Here is a tiny trained network, its code and every weight. The questions are about switching its units off for an input and a class, where a switched-off unit gives its printed mean instead of its output.

import numpy as np


def w(rows, s, z=0):
    codes = np.array(rows[::2]) - 128.0
    scale = np.full(codes.shape[1], s)
    scale[-1] = z or s
    return codes * scale


def norm(h):
    return h / np.sqrt((h * h).mean(-1, keepdims=True) + 1e-5)


def f(y):
    return np.maximum(y, 0)


def log_softmax(a):
    a = a - a.max(-1, keepdims=True)
    return a - np.log(np.exp(a).sum(-1, keepdims=True))


def net(x, mask):
    res = np.array(x, float).reshape(1, 7) / 4 @ E
    u = 0
    for l in range(3):
        y = f(norm(res) @ A[l][:, :-1].T + A[l][:, -1])
        res = res + np.where(mask[u : u + 7], y, B[l][:, -1]) @ B[l][:, :-1]
        u += 7
    return log_softmax(norm(res)[-1] @ U[:, :-1].T + U[:, -1])


A, B = {}, {}
E = w([
[127,128,125,128,125,127,124,129,125],'x0',
[179,89,118,112,54,141,121,164,164],'x1',
[159,189,119,211,106,142,119,117,155],'x2',
[128,127,129,130,129,127,128,128,129],'x3',
[171,64,76,189,147,25,207,126,146],'x4',
[126,107,82,107,164,81,2,124,201],'x5',
[118,187,99,63,98,92,157,77,156],'x6',
],0.0023)
A[0] = w([
[139,254,79,252,82,149,117,137,181,51],'0.n0',
[214,64,89,161,171,67,179,156,142,129],'0.n1',
[128,198,159,71,151,224,78,182,150,80],'0.n2',
[62,223,164,163,233,54,106,115,87,170],'0.n3',
[117,151,132,103,102,112,138,64,141,4],'0.n4',
[144,140,102,157,156,72,172,133,160,153],'0.n5',
[144,113,94,105,122,89,51,136,175,171],'0.n6',
],0.0033,0.0016)
B[0] = w([
[250,42,232,40,227,81,133,64,97,213],'0.n0',
[45,176,168,132,60,159,57,88,84,251],'0.n1',
[64,93,136,200,49,4,103,72,70,204],'0.n2',
[159,43,20,120,88,254,169,98,163,232],'0.n3',
[142,184,58,106,117,134,149,161,130,142],'0.n4',
[80,152,158,120,74,158,74,99,82,209],'0.n5',
[105,161,199,183,118,176,251,137,191,217],'0.n6',
],0.0032,0.0029)
A[1] = w([
[128,185,116,99,128,117,124,126,146,27],'1.n0',
[84,79,132,28,154,97,145,169,110,46],'1.n1',
[91,105,132,76,154,124,146,155,130,6],'1.n2',
[42,91,129,102,77,144,143,135,115,112],'1.n3',
[149,57,53,204,131,1,214,136,125,70],'1.n4',
[110,114,82,129,132,199,168,133,166,30],'1.n5',
[98,74,117,64,156,86,144,181,96,15],'1.n6',
],0.0042,0.0012)
B[1] = w([
[125,124,100,124,136,90,135,151,84,141],'1.n0',
[240,204,165,206,159,157,102,83,134,184],'1.n1',
[170,129,132,169,171,130,131,104,130,148],'1.n2',
[185,126,135,205,121,91,141,74,147,251],'1.n3',
[73,214,214,29,119,255,15,136,90,210],'1.n4',
[82,48,95,129,83,114,144,87,144,159],'1.n5',
[206,204,157,135,164,162,108,96,149,161],'1.n6',
],0.0038,0.0029)
A[2] = w([
[110,87,130,193,170,172,137,234,95,4],'2.n0',
[130,210,111,87,101,109,207,87,141,127],'2.n1',
[218,99,162,98,17,121,114,189,171,146],'2.n2',
[105,122,68,97,206,84,19,147,236,167],'2.n3',
[136,196,83,58,123,91,162,99,156,66],'2.n4',
[117,161,144,104,122,144,253,175,60,27],'2.n5',
[122,85,187,217,143,173,125,134,102,146],'2.n6',
],0.0042,0.0014)
B[2] = w([
[139,158,69,41,142,85,84,181,152,150],'2.n0',
[141,63,89,113,144,88,68,203,139,221],'2.n1',
[66,120,74,141,222,167,169,78,87,223],'2.n2',
[143,155,179,163,77,142,253,197,86,179],'2.n3',
[134,96,117,135,160,113,80,185,115,176],'2.n4',
[111,135,158,202,125,127,144,186,232,182],'2.n5',
[137,135,76,63,113,51,128,132,174,255],'2.n6',
],0.005,0.0037)
U = w([
[123,160,192,180,88,141,225,207,166,129],'0',
[42,171,182,105,61,145,27,90,59,96],'1',
[254,142,176,136,194,125,114,80,124,80],'2',
[147,122,52,54,141,67,71,206,144,72],'3',
[128,100,109,139,116,96,150,97,136,254],'4',
[123,97,113,140,116,96,134,102,142,227],'5',
[77,94,50,127,167,211,167,95,115,40],'6',
],0.0075,0.0028)

Each question gives the input, the list of numbers given to net, and the class t.
The units are the neurons (one row each of A and B). Each row of codes is followed by its name. A weight is (code - 128) times the scale printed after its matrix; where a second scale follows, it is the last column's (A, B and U).
mask holds one flag per neuron, layer by layer. A switched-off neuron (its flag False) gives its mean, the last column of its row in B, instead of its output. The means were averaged over made-up inputs and are rounded, as every weight is.
A unit's drop is (log p(t) with every unit on - log p(t) with that unit switched off) / (log p(t) with every unit on - log p(t) with every unit switched off).
most important unit: the unit with the biggest drop
top k neurons: the k neurons with the biggest drops, biggest first
top k neurons in layer l: the k neurons of layer l with the biggest drops, biggest first
input [-3,1,1,1,4,2,0], class 1: most important unit : 0.n5
input [-8,-7,3,1,4,4,-8], class 3: top 4 neurons : [2.n0 2.n6 2.n2 1.n3]
input [-1,-3,8,8,-7,-1,7], class 2: top 2 neurons in layer 2 : [2.n6 2.n0]
input [5,5,0,-1,-7,8,8], class 0: top 2 neurons : [2.n3 0.n1]
input [5,-7,2,1,-2,0,6], class 6: top 2 neurons in layer 2 : [2.n6 2.n0]
input [-6,-7,3,-1,5,-7,-8], class 3: top 2 neurons in layer 1 : [1.n3 1.n1]
input [-4,7,-5,2,-1,-6,4], class 6: top 3 neurons : [2.n2 0.n0 0.n6]
input [2,7,2,6,-5,-3,2], class 6: top 4 neurons : [2.n2 0.n1 1.n4 0.n5]
input [-2,-8,3,-7,0,7,-1], class 6: top 3 neurons : [0.n3 1.n5 2.n5]
input [-2,7,-8,-3,-5,-2,6], class 2: top 2 neurons in layer 1 : [1.n1 1.n3]
input [2,8,6,-5,-3,3,-5], class 6: top 4 neurons : [2.n2 1.n3 1.n1 2.n1]
input [-3,1,-8,4,3,8,-3], class 0: top 2 neurons : [2.n3 0.n0]
input [-5,-5,5,0,-6,-6,0], class 0: top 4 neurons : [2.n5 0.n1 1.n4 2.n2]
input [4,-3,3,5,4,0,-7], class 3: top neuron in layer 0 : [0.n2]
input [6,2,-8,-4,5,4,-6], class 2: top 3 neurons : [1.n6 1.n1 0.n2]
input [1,1,-6,8,-6,-3,-5], class 4: top 3 neurons : [0.n2 1.n4 1.n3]
input [-3,-3,-2,6,-4,5,1], class 4: top 3 neurons in layer 1 : [1.n3 1.n4 1.n5]
input [5,-7,1,6,2,-4,3], class 6: top 3 neurons in layer 0 : [0.n3 0.n1 0.n6]
input [0,5,8,-2,-4,-6,4], class 2: top 2 neurons : [0.n0 0.n6]
input [7,-5,-8,6,-1,4,-4], class 2: top neuron : [1.n1]
input [0,-6,-4,1,5,-5,-7], class 3: top 2 neurons : [2.n0 2.n6]
input [-8,-6,-8,3,-7,5,-5], class 2: top 2 neurons : [0.n1 1.n1]
input [1,-5,4,-6,6,1,7], class 3: top 2 neurons : [2.n1 0.n2]
input [-1,-6,5,7,7,5,-4], class 1: top 2 neurons in layer 1 : [1.n4 1.n3]
input [-3,-6,4,-3,-1,-1,2], class 6: top 3 neurons in layer 1 : [1.n3 1.n1 1.n5]
input [6,1,7,1,-6,-2,3], class 2: top 2 neurons in layer 1 : [1.n4 1.n5]
input [-3,2,0,7,3,0,-7], class 3: most important unit : 2.n0
input [-5,-8,5,3,7,1,-8], class 3: top 2 neurons in layer 0 : [0.n2 0.n3]
input [7,-5,-8,4,1,-6,8], class 2: top 4 neurons in layer 1 : [1.n1 1.n6 1.n2 1.n3]
